Below are the code and all the weights of a small trained network. Each question names an input and a class and asks about switching units off, where a switched-off unit gives its printed mean instead of its output.

import numpy as np


def w(rows, s, z=0):
    codes = np.array(rows[::2]) - 128.0
    scale = np.full(codes.shape[1], s)
    scale[-1] = z or s
    return codes * scale


def norm(h):
    return h / np.sqrt((h * h).mean(-1, keepdims=True) + 1e-5)


def f(y):
    return np.maximum(y, 0)


def log_softmax(a):
    a = a - a.max(-1, keepdims=True)
    return a - np.log(np.exp(a).sum(-1, keepdims=True))


def net(x, mask):
    res = np.array(x, float).reshape(1, 8) / 4 @ E
    u = 0
    for l in range(2):
        y = f(norm(res) @ A[l][:, :-1].T + A[l][:, -1])
        res = res + np.where(mask[u : u + 3], y, B[l][:, -1]) @ B[l][:, :-1]
        u += 3
    return log_softmax(norm(res)[-1] @ U[:, :-1].T + U[:, -1])


A, B = {}, {}
E = w([
[129,126,128,128],'x0',
[167,82,251,9],'x1',
[255,138,165,213],'x2',
[131,130,128,128],'x3',
[132,29,81,88],'x4',
[136,139,123,126],'x5',
[131,123,126,126],'x6',
[125,126,134,130],'x7',
],0.0057)
A[0] = w([
[132,251,135,149,253],'0.n0',
[63,118,115,92,15],'0.n1',
[165,27,41,115,134],'0.n2',
],0.011,0.0036)
B[0] = w([
[75,46,205,100,255],'0.n0',
[56,196,132,65,169],'0.n1',
[69,104,254,130,223],'0.n2',
],0.0088,0.0065)
A[1] = w([
[62,123,61,226,5],'1.n0',
[247,108,166,201,199],'1.n1',
[81,49,204,40,118],'1.n2',
],0.012,0.0019)
B[1] = w([
[248,98,135,87,150],'1.n0',
[53,129,49,77,173],'1.n1',
[164,145,94,185,249],'1.n2',
],0.013,0.016)
U = w([
[43,118,113,46,237],'0',
[129,119,117,158,199],'1',
[130,118,120,158,158],'2',
[88,61,206,157,75],'3',
[250,122,107,54,4],'4',
[120,130,115,161,56],'5',
],0.013,0.0042)

Each question gives the input, the list of numbers given to net, and the class t.
The units are the neurons (one row each of A and B). Each row of codes is followed by its name. A weight is (code - 128) times the scale printed after its matrix; where a second scale follows, it is the last column's (A, B and U).
mask holds one flag per neuron, layer by layer. A switched-off neuron (its flag False) gives its mean, the last column of its row in B, instead of its output. The means were averaged over made-up inputs and are rounded, as every weight is.
A unit's drop is (log p(t) with every unit on - log p(t) with that unit switched off) / (log p(t) with every unit on - log p(t) with every unit switched off).
The circuit of an input: a set's keep is (log p(t) with only the set's units on - log p(t) with every unit switched off) / (log p(t) with every unit on - log p(t) with every unit switched off). Starting from all 6 units, units are removed one at a time, each time the one whose removal leaves the highest keep (on an exact tie, the one counted first), for as long as the keep stays at least 0.8.
circuit, biggest first: the units of the circuit, biggest drop first
unit that matters most: the unit with the biggest drop
top k neurons: the k neurons with the biggest drops, biggest first
top k neurons in layer l: the k neurons of layer l with the biggest drops, biggest first
input [7,-8,-1,3,-3,5,1,6], class 4: top 3 neurons => (1.n0, 0.n2, 1.n2)
input [-4,-8,7,-4,5,-7,-2,1], class 4: top 3 neurons => (1.n0, 0.n0, 1.n2)
input [-4,-8,3,1,-6,-2,-3,2], class 4: circuit, biggest first => (1.n0)
input [1,8,-3,-3,6,-2,-4,6], class 4: top 2 neurons in layer 1 => (1.n2, 1.n1)
input [3,5,-4,5,-5,6,1,4], class 1: top 2 neurons => (1.n2, 0.n2)
input [-5,-2,8,3,-4,-8,6,-7], class 0: circuit, biggest first => (1.n1, 1.n2)
input [4,-8,-4,-4,-5,-3,5,7], class 4: top 2 neurons => (1.n0, 0.n2)
input [2,2,-4,-4,-5,-8,-1,6], class 2: top 3 neurons => (1.n2, 1.n1, 0.n2)
input [-2,7,8,5,-7,7,0,6], class 0: top 2 neurons => (1.n1, 1.n2)
input [-5,2,7,-6,2,3,0,-1], class 0: circuit, biggest first => (1.n1, 0.n0)
input [5,5,-1,5,5,-8,1,-1], class 1: top 3 neurons => (1.n2, 0.n0, 1.n0)
input [-8,5,2,-4,0,-4,4,-6], class 5: circuit, biggest first => (1.n0, 1.n2)
input [-4,-5,4,6,8,4,6,-1], class 3: top 2 neurons => (0.n2, 1.n2)
input [0,-3,1,6,-8,-7,4,1], class 3: unit that matters most => 0.n0
input [-6,-6,3,3,4,7,7,-3], class 4: top 3 neurons => (1.n0, 0.n0, 1.n2)
input [3,-2,6,-6,0,7,-4,3], class 0: top 2 neurons => (1.n1, 0.n2)
input [-5,-1,-2,1,6,5,-8,1], class 3: top 2 neurons => (0.n2, 1.n1)
input [8,3,3,-1,2,-4,0,3], class 5: circuit, biggest first => (1.n0, 0.n0)
input [-5,-2,7,-1,-7,3,4,5], class 0: top 3 neurons => (1.n1, 0.n2, 1.n2)
input [-3,-1,8,1,5,-2,-8,2], class 0: top 2 neurons => (1.n1, 0.n0)
input [-1,1,-4,-6,2,8,-4,3], class 1: top 2 neurons in layer 1 => (1.n1, 1.n2)
input [8,7,-2,-3,2,5,-3,-1], class 5: circuit, biggest first => (1.n2, 1.n0)
input [-7,5,8,-3,4,-4,-3,-3], class 0: circuit, biggest first => (1.n1, 0.n0, 1.n0)
input [-5,-8,7,-1,-5,-5,-2,-2], class 4: top neuron in layer 1 => (1.n0)
input [-6,5,-4,6,-4,2,3,2], class 1: top 2 neurons in layer 1 => (1.n2, 1.n0)
